Below is a small trained network, with its code and all its weights. Each question gives an input and a class and asks what happens when units are switched off, that is, made to give their printed mean instead of their output.

import numpy as np


def w(rows, s, z=0):
    codes = np.array(rows[::2]) - 128.0
    scale = np.full(codes.shape[1], s)
    scale[-1] = z or s
    return codes * scale


def f(y):
    return y / 2 * (1 + np.tanh(0.7978845608 * (y + 0.044715 * y**3)))


def log_softmax(a):
    a = a - a.max(-1, keepdims=True)
    return a - np.log(np.exp(a).sum(-1, keepdims=True))


def net(x, mask):
    res = np.array(x, float).reshape(1, 5) / 4 @ E
    y = f(res @ A[0][:, :-1].T + A[0][:, -1])
    res = res + np.where(mask, y, B[0][:, -1]) @ B[0][:, :-1]
    return log_softmax(res[-1] @ U[:, :-1].T + U[:, -1])


A, B = {}, {}
E = w([
[69,117,206,176,64,24,128],'x0',
[171,232,130,207,213,76,151],'x1',
[64,120,20,221,56,142,139],'x2',
[154,61,65,107,173,2,79],'x3',
[169,21,176,222,204,196,165],'x4',
],0.009)
A[0] = w([
[116,190,114,16,54,88,75,182],'neuron 1',
[151,231,152,177,181,108,76,33],'neuron 2',
[59,71,125,86,120,150,83,43],'neuron 3',
[142,170,137,189,182,95,175,84],'neuron 4',
[104,86,141,100,91,116,154,89],'neuron 5',
[145,170,132,180,146,63,210,51],'neuron 6',
[63,129,197,186,144,220,124,88],'neuron 7',
[78,147,117,69,112,57,77,163],'neuron 8',
[115,114,186,176,102,102,64,117],'neuron 9',
[165,70,76,91,164,74,124,108],'neuron 10',
[192,59,153,217,166,217,67,96],'neuron 11',
[110,34,187,167,191,153,137,3],'neuron 12',
[189,164,223,52,142,95,117,104],'neuron 13',
[148,147,2,103,174,245,108,153],'neuron 14',
[158,179,158,215,213,82,180,21],'neuron 15',
[131,123,197,104,178,124,39,84],'neuron 16',
[119,108,63,163,103,128,117,112],'neuron 17',
[45,128,103,212,132,130,97,174],'neuron 18',
[1,121,101,217,94,154,86,28],'neuron 19',
[149,177,223,89,111,173,185,131],'neuron 20',
[81,46,169,61,96,135,130,86],'neuron 21',
[111,47,169,117,85,161,53,103],'neuron 22',
[161,75,80,116,145,76,51,81],'neuron 23',
[83,195,156,115,94,212,109,105],'neuron 24',
[85,95,215,34,117,155,145,128],'neuron 25',
[164,23,115,174,178,109,114,53],'neuron 26',
[89,142,182,169,113,76,118,99],'neuron 27',
[177,144,81,99,179,168,158,16],'neuron 28',
[153,54,120,98,162,51,61,112],'neuron 29',
[132,174,111,152,181,132,127,160],'neuron 30',
[127,57,167,173,134,124,178,60],'neuron 31',
[168,147,65,69,168,180,123,160],'neuron 32',
[94,116,88,173,88,154,121,118],'neuron 33',
[144,128,215,116,123,96,101,86],'neuron 34',
[134,22,149,115,89,166,120,103],'neuron 35',
[121,92,70,180,107,124,142,112],'neuron 36',
[102,104,83,175,85,138,100,84],'neuron 37',
[143,111,200,113,169,128,83,150],'neuron 38',
[106,116,208,171,39,83,138,148],'neuron 39',
[139,106,130,151,176,40,77,65],'neuron 40',
[112,177,58,228,65,128,172,58],'neuron 41',
[106,65,144,60,84,200,44,48],'neuron 42',
],0.0094,0.0013)
B[0] = w([
[190,235,65,160,113,90,181,253],'neuron 1',
[135,90,25,216,133,253,106,205],'neuron 2',
[117,122,43,187,147,210,113,174],'neuron 3',
[111,137,61,156,133,200,61,192],'neuron 4',
[126,86,92,160,113,167,78,157],'neuron 5',
[129,109,98,180,130,188,59,188],'neuron 6',
[69,201,181,187,103,136,191,194],'neuron 7',
[148,164,123,174,86,89,167,212],'neuron 8',
[198,115,169,98,30,110,78,173],'neuron 9',
[50,161,223,185,111,170,186,200],'neuron 10',
[170,178,107,118,87,54,143,230],'neuron 11',
[188,246,131,167,136,72,161,211],'neuron 12',
[169,81,81,99,184,107,191,224],'neuron 13',
[184,39,213,122,66,77,91,245],'neuron 14',
[136,136,88,181,138,217,104,224],'neuron 15',
[129,87,129,44,224,118,189,183],'neuron 16',
[109,118,154,62,195,116,200,165],'neuron 17',
[143,84,140,30,160,99,143,190],'neuron 18',
[164,98,138,111,202,138,168,212],'neuron 19',
[44,86,183,160,165,151,213,188],'neuron 20',
[150,99,59,158,159,166,89,197],'neuron 21',
[128,103,38,167,133,176,94,191],'neuron 22',
[46,139,213,222,120,185,157,198],'neuron 23',
[37,188,166,168,69,105,166,192],'neuron 24',
[102,111,89,96,139,167,149,197],'neuron 25',
[112,236,131,160,92,62,167,211],'neuron 26',
[189,26,150,137,82,73,49,187],'neuron 27',
[194,56,160,140,85,141,105,188],'neuron 28',
[28,130,173,173,130,141,157,223],'neuron 29',
[106,103,98,190,88,158,76,170],'neuron 30',
[172,212,98,82,79,61,97,185],'neuron 31',
[173,39,224,126,41,36,88,210],'neuron 32',
[115,96,127,92,154,112,168,175],'neuron 33',
[178,21,144,57,172,78,128,176],'neuron 34',
[102,161,54,189,128,158,83,198],'neuron 35',
[106,112,123,90,179,62,167,173],'neuron 36',
[166,95,109,85,185,127,138,172],'neuron 37',
[177,141,100,70,176,117,171,180],'neuron 38',
[193,61,233,127,35,106,52,215],'neuron 39',
[82,70,155,184,99,172,167,204],'neuron 40',
[138,56,90,76,192,104,206,217],'neuron 41',
[152,83,64,191,124,170,117,206],'neuron 42',
],0.0061,0.011)
U = w([
[111,103,45,157,155,201,80,103],'0',
[157,60,189,121,99,110,78,129],'1',
[112,83,118,86,239,123,194,92],'2',
[5,144,180,153,135,154,178,129],'3',
[142,213,87,133,117,93,148,122],'4',
[108,132,134,118,151,127,123,254],'5',
[59,170,146,69,172,145,35,20],'6',
],0.016,0.0074)

Each question gives the input, the list of numbers given to net, and the class t.
The units are the neurons (one row each of A and B). Each row of codes is followed by its name. A weight is (code - 128) times the scale printed after its matrix; where a second scale follows, it is the last column's (A, B and U).
mask holds one flag per neuron, in row order. A switched-off neuron (its flag False) gives its mean, the last column of its row in B, instead of its output. The means were averaged over made-up inputs and are rounded, as every weight is.
A unit's drop is (log p(t) with every unit on - log p(t) with that unit switched off) / (log p(t) with every unit on - log p(t) with every unit switched off).
The circuit of an input: a set's keep is (log p(t) with only the set's units on - log p(t) with every unit switched off) / (log p(t) with every unit on - log p(t) with every unit switched off). Starting from the 12 units with the biggest drops (on a tie, the unit counted first), units are removed one at a time, each time the one whose removal leaves the highest keep (on an exact tie, the one counted first), for as long as the keep stays at least 0.8.
circuit, biggest first: the units of the circuit, biggest drop first
k most important neurons: the k neurons with the biggest drops, biggest first
drop of u: that unit's drop, to one decimal
input [8,-1,7,-5,2], class 1: circuit, biggest first -> (neuron 39)
input [4,2,-7,6,8], class 4: circuit, biggest first -> (neuron 26; neuron 12)
input [4,-3,1,5,6], class 4: circuit, biggest first -> (neuron 12; neuron 26)
input [-6,-2,-1,6,7], class 4: 4 most important neurons -> (neuron 26; neuron 12; neuron 11; neuron 39)
input [2,-5,4,6,-4], class 3: circuit, biggest first -> (neuron 23; neuron 29)
input [0,-5,-5,1,-6], class 4: 2 most important neurons -> (neuron 1; neuron 8)
input [4,-5,0,6,8], class 4: circuit, biggest first -> (neuron 12; neuron 26)
input [7,-6,7,-5,-1], class 1: 2 most important neurons -> (neuron 39; neuron 9)
input [-7,-6,-1,-2,4], class 1: 2 most important neurons -> (neuron 14; neuron 32)
input [-5,-4,-7,8,1], class 3: 3 most important neurons -> (neuron 10; neuron 23; neuron 29)
input [-3,8,-3,8,2], class 0: 3 most important neurons -> (neuron 2; neuron 15; neuron 4)
input [-1,7,1,0,7], class 0: 3 most important neurons -> (neuron 15; neuron 4; neuron 2)
input [1,-7,-3,7,1], class 0: 2 most important neurons -> (neuron 21; neuron 22)
input [1,4,-7,-6,0], class 2: circuit, biggest first -> (neuron 13)
input [-8,6,-1,-6,-6], class 1: 2 most important neurons -> (neuron 14; neuron 32)
input [2,-6,3,-1,-6], class 0: 2 most important neurons -> (neuron 3; neuron 42)
input [-2,1,-4,-5,0], class 3: 3 most important neurons -> (neuron 24; neuron 41; neuron 20)
input [3,-2,3,-1,8], class 4: drop of neuron 39 -> 0.0
input [3,-6,4,3,-5], class 0: drop of neuron 3 -> 0.1
input [-5,5,7,-7,5], class 2: circuit, biggest first -> (neuron 41)
input [5,-6,6,7,7], class 3: drop of neuron 40 -> 0.1
